Below are the code and all the weights of a small trained network. Each question names an input and a target symbol and asks about switching units off, where a switched-off unit gives its printed mean instead of its output.

import numpy as np


def w(rows, s, z=0):
    codes = np.array(rows[::2]) - 128.0
    scale = np.full(codes.shape[1], s)
    scale[-1] = z or s
    return codes * scale


def f(y):
    return np.maximum(y, 0)


def softmax(a):
    e = np.exp(a - a.max(-1, keepdims=True))
    return e / e.sum(-1, keepdims=True)


def log_softmax(a):
    a = a - a.max(-1, keepdims=True)
    return a - np.log(np.exp(a).sum(-1, keepdims=True))


def net(x, mask):
    ids = ['ΔΛΨαγζξπτφ'.index(c) for c in x.split()]
    T = len(ids)
    res = E[ids] + P[:T]
    u = 0
    for l in range(2):
        r = res
        for j in range(2):
            rows = slice(4 * j, 4 * j + 4)
            q, k, v = (r @ M[l][rows].T for M in (Q, K, V))
            z = softmax(np.where(np.tri(T) > 0, q @ k.T / 4**0.5, -1e9)) @ v
            o = O[l][rows]
            res = res + np.where(mask[u + j], z, o[:, -1]) @ o[:, :-1]
        u += 2
        y = f(res @ A[l][:, :-1].T + A[l][:, -1])
        res = res + np.where(mask[u : u + 8], y, B[l][:, -1]) @ B[l][:, :-1]
        u += 8
    return log_softmax(res[-1] @ U[:, :-1].T + U[:, -1])


Q, K, V, O, A, B = {}, {}, {}, {}, {}, {}
E = w([
[130,133,53],'Δ',
[234,81,45],'Λ',
[123,142,105],'Ψ',
[81,159,166],'α',
[78,92,6],'γ',
[67,150,131],'ζ',
[29,119,107],'ξ',
[124,88,206],'π',
[127,86,152],'τ',
[171,11,125],'φ',
],0.018)
P = w([
[196,150,183],'0',
[123,168,87],'1',
[149,133,217],'2',
[18,84,78],'3',
[122,183,98],'4',
[158,137,207],'5',
[48,28,25],'6',
[119,186,103],'7',
[165,141,209],'8',
[10,49,69],'9',
],0.011)
Q[0] = w([
[72,123,108],'L0H1',
[76,193,136],'L0H1',
[68,80,89],'L0H1',
[180,78,85],'L0H1',
[78,114,133],'L0H2',
[75,106,248],'L0H2',
[101,159,169],'L0H2',
[119,75,116],'L0H2',
],0.013)
K[0] = w([
[31,128,62],'L0H1',
[150,141,217],'L0H1',
[68,170,97],'L0H1',
[114,31,204],'L0H1',
[209,51,184],'L0H2',
[72,191,97],'L0H2',
[167,146,163],'L0H2',
[77,2,128],'L0H2',
],0.0075)
V[0] = w([
[192,235,65],'L0H1',
[78,206,128],'L0H1',
[29,125,232],'L0H1',
[183,76,74],'L0H1',
[55,150,146],'L0H2',
[104,169,145],'L0H2',
[147,254,89],'L0H2',
[106,160,116],'L0H2',
],0.0078)
O[0] = w([
[122,116,139,42],'L0H1',
[166,191,2,81],'L0H1',
[103,132,180,127],'L0H1',
[130,189,146,171],'L0H1',
[121,93,127,99],'L0H2',
[153,172,119,83],'L0H2',
[118,149,195,2],'L0H2',
[39,119,138,94],'L0H2',
],0.0068,0.0064)
A[0] = w([
[70,98,173,91],'L0N1',
[81,69,44,181],'L0N2',
[134,59,111,125],'L0N3',
[161,112,90,254],'L0N4',
[118,254,46,121],'L0N5',
[108,172,34,246],'L0N6',
[239,224,232,54],'L0N7',
[178,165,87,32],'L0N8',
],0.0093,0.0042)
B[0] = w([
[106,174,78,161],'L0N1',
[128,209,125,254],'L0N2',
[74,117,167,198],'L0N3',
[38,126,175,208],'L0N4',
[189,58,167,173],'L0N5',
[121,92,172,220],'L0N6',
[253,138,130,162],'L0N7',
[121,166,184,138],'L0N8',
],0.011,0.0095)
Q[1] = w([
[134,52,230],'L1H1',
[106,217,235],'L1H1',
[122,254,29],'L1H1',
[189,130,159],'L1H1',
[77,114,164],'L1H2',
[176,181,165],'L1H2',
[165,102,178],'L1H2',
[102,45,205],'L1H2',
],0.0097)
K[1] = w([
[204,91,77],'L1H1',
[165,107,107],'L1H1',
[51,181,147],'L1H1',
[254,160,84],'L1H1',
[44,129,52],'L1H2',
[60,163,172],'L1H2',
[92,238,156],'L1H2',
[66,125,47],'L1H2',
],0.0097)
V[1] = w([
[98,59,165],'L1H1',
[141,123,163],'L1H1',
[148,173,49],'L1H1',
[95,191,127],'L1H1',
[100,94,128],'L1H2',
[142,117,93],'L1H2',
[110,114,1],'L1H2',
[157,92,73],'L1H2',
],0.012)
O[1] = w([
[135,2,107,203],'L1H1',
[116,179,145,186],'L1H1',
[166,90,166,2],'L1H1',
[46,107,202,79],'L1H1',
[143,158,85,175],'L1H2',
[91,130,180,87],'L1H2',
[149,136,181,59],'L1H2',
[25,134,183,60],'L1H2',
],0.0073,0.01)
A[1] = w([
[52,177,88,60],'L1N1',
[244,163,118,45],'L1N2',
[70,85,195,3],'L1N3',
[133,214,234,115],'L1N4',
[152,66,178,224],'L1N5',
[76,135,181,49],'L1N6',
[110,20,166,23],'L1N7',
[124,240,98,188],'L1N8',
],0.011,0.0029)
B[1] = w([
[88,121,135,234],'L1N1',
[153,80,171,255],'L1N2',
[182,155,98,174],'L1N3',
[76,170,122,156],'L1N4',
[74,162,209,179],'L1N5',
[255,148,76,159],'L1N6',
[106,143,124,197],'L1N7',
[83,189,123,192],'L1N8',
],0.0098,0.0063)
U = w([
[147,118,129,253],'Δ',
[108,131,209,193],'Λ',
[141,153,122,56],'Ψ',
[55,163,179,87],'α',
[45,67,254,3],'γ',
[142,208,110,28],'ζ',
[125,191,82,239],'ξ',
[165,77,127,77],'π',
[199,101,23,33],'τ',
[74,59,124,173],'φ',
],0.012,0.0016)

Each question gives the input, a string of symbols that net reads in full, and the target symbol t.
The units are the heads (4 rows each of Q, K, V and O) and the neurons (one row each of A and B). Each row of codes is followed by its name. A weight is (code - 128) times the scale printed after its matrix; where a second scale follows, it is the last column's (O, A, B and U).
mask holds one flag per unit, layer by layer, with each layer's heads first. A switched-off unit (its flag False) gives its mean, the last column of its rows in O or B, instead of its output. The means were averaged over made-up inputs and are rounded, as every weight is.
A unit's drop is (log p(t) with every unit on - log p(t) with that unit switched off) / (log p(t) with every unit on - log p(t) with every unit switched off).
The circuit of an input: a set's keep is (log p(t) with only the set's units on - log p(t) with every unit switched off) / (log p(t) with every unit on - log p(t) with every unit switched off). Starting from the 12 units with the biggest drops (on a tie, the unit counted first), units are removed one at a time, each time the one whose removal leaves the highest keep (on an exact tie, the one counted first), for as long as the keep stays at least 0.8.
units of the circuit, in order: the units of the circuit, biggest drop first
k most important neurons of layer l: the k neurons of layer l with the biggest drops, biggest first
which heads matter: for each layer, one digit per head in row order, 1 if its drop is at least 0.15 and else 0, layers parted by /
input φ π π π ξ Δ φ γ Δ, target τ: units of the circuit, in order -> L0N2, L1H1
input Λ φ Λ π α γ τ π, target ζ: units of the circuit, in order -> L1H1, L0H2, L0N7
input φ τ Λ γ Λ ζ τ π ζ, target ξ: which heads matter -> 00 / 00
input π γ α, target ζ: which heads matter -> 00 / 10
input ζ φ φ ζ Ψ π Λ Λ γ, target φ: units of the circuit, in order -> L1H1, L0N7
input τ φ τ Λ φ π Δ, target φ: units of the circuit, in order -> L1H1, L0N4
input Ψ π φ φ φ φ Δ, target φ: units of the circuit, in order -> L1H1, L0N4, L0N7
input φ Ψ π Λ ζ, target τ: most important neuron of layer 0 -> L0N5
input τ π τ φ π φ Ψ Λ ξ, target φ: units of the circuit, in order -> L1H1, L0N2, L0N8
input Δ Ψ α Λ π φ ζ π α, target ζ: which heads matter -> 01 / 10
input Δ φ Δ γ ξ Λ, target π: 4 most important neurons of layer 0 -> L0N6, L0N2, L0N7, L0N1
input Λ φ π φ Λ, target ζ: units of the circuit, in order -> L1H1, L0N8, L1N8
input φ τ π ξ τ π Δ Ψ, target τ: units of the circuit, in order -> L0N2, L1H1, L0N5
input φ ξ γ γ ξ, target τ: which heads matter -> 10 / 10
input γ φ Λ Ψ α φ ξ, target ξ: units of the circuit, in order -> L0N2
input π π φ Ψ φ γ, target φ: 2 most important neurons of layer 0 -> L0N7, L0N4
input φ ζ φ φ φ τ ζ Λ Δ, target τ: 4 most important neurons of layer 0 -> L0N2, L0N3, L0N6, L0N4
input π Λ φ π, target φ: 3 most important neurons of layer 0 -> L0N1, L0N5, L0N2
input φ τ τ φ Λ Λ φ φ ξ, target φ: 3 most important neurons of layer 0 -> L0N3, L0N7, L0N4
input φ Λ φ ξ Ψ, target τ: 2 most important neurons of layer 0 -> L0N7, L0N2
input ξ φ α Λ φ Λ, target π: 2 most important neurons of layer 0 -> L0N2, L0N7
input φ ξ ξ Λ τ, target τ: 2 most important neurons of layer 0 -> L0N2, L0N1
input α φ Λ φ π φ Λ ζ Δ π, target φ: 2 most important neurons of layer 0 -> L0N4, L0N3
input ζ π φ, target γ: 3 most important neurons of layer 0 -> L0N3, L0N4, L0N2
input Ψ Λ Λ α, target ξ: 3 most important neurons of layer 0 -> L0N1, L0N7, L0N3
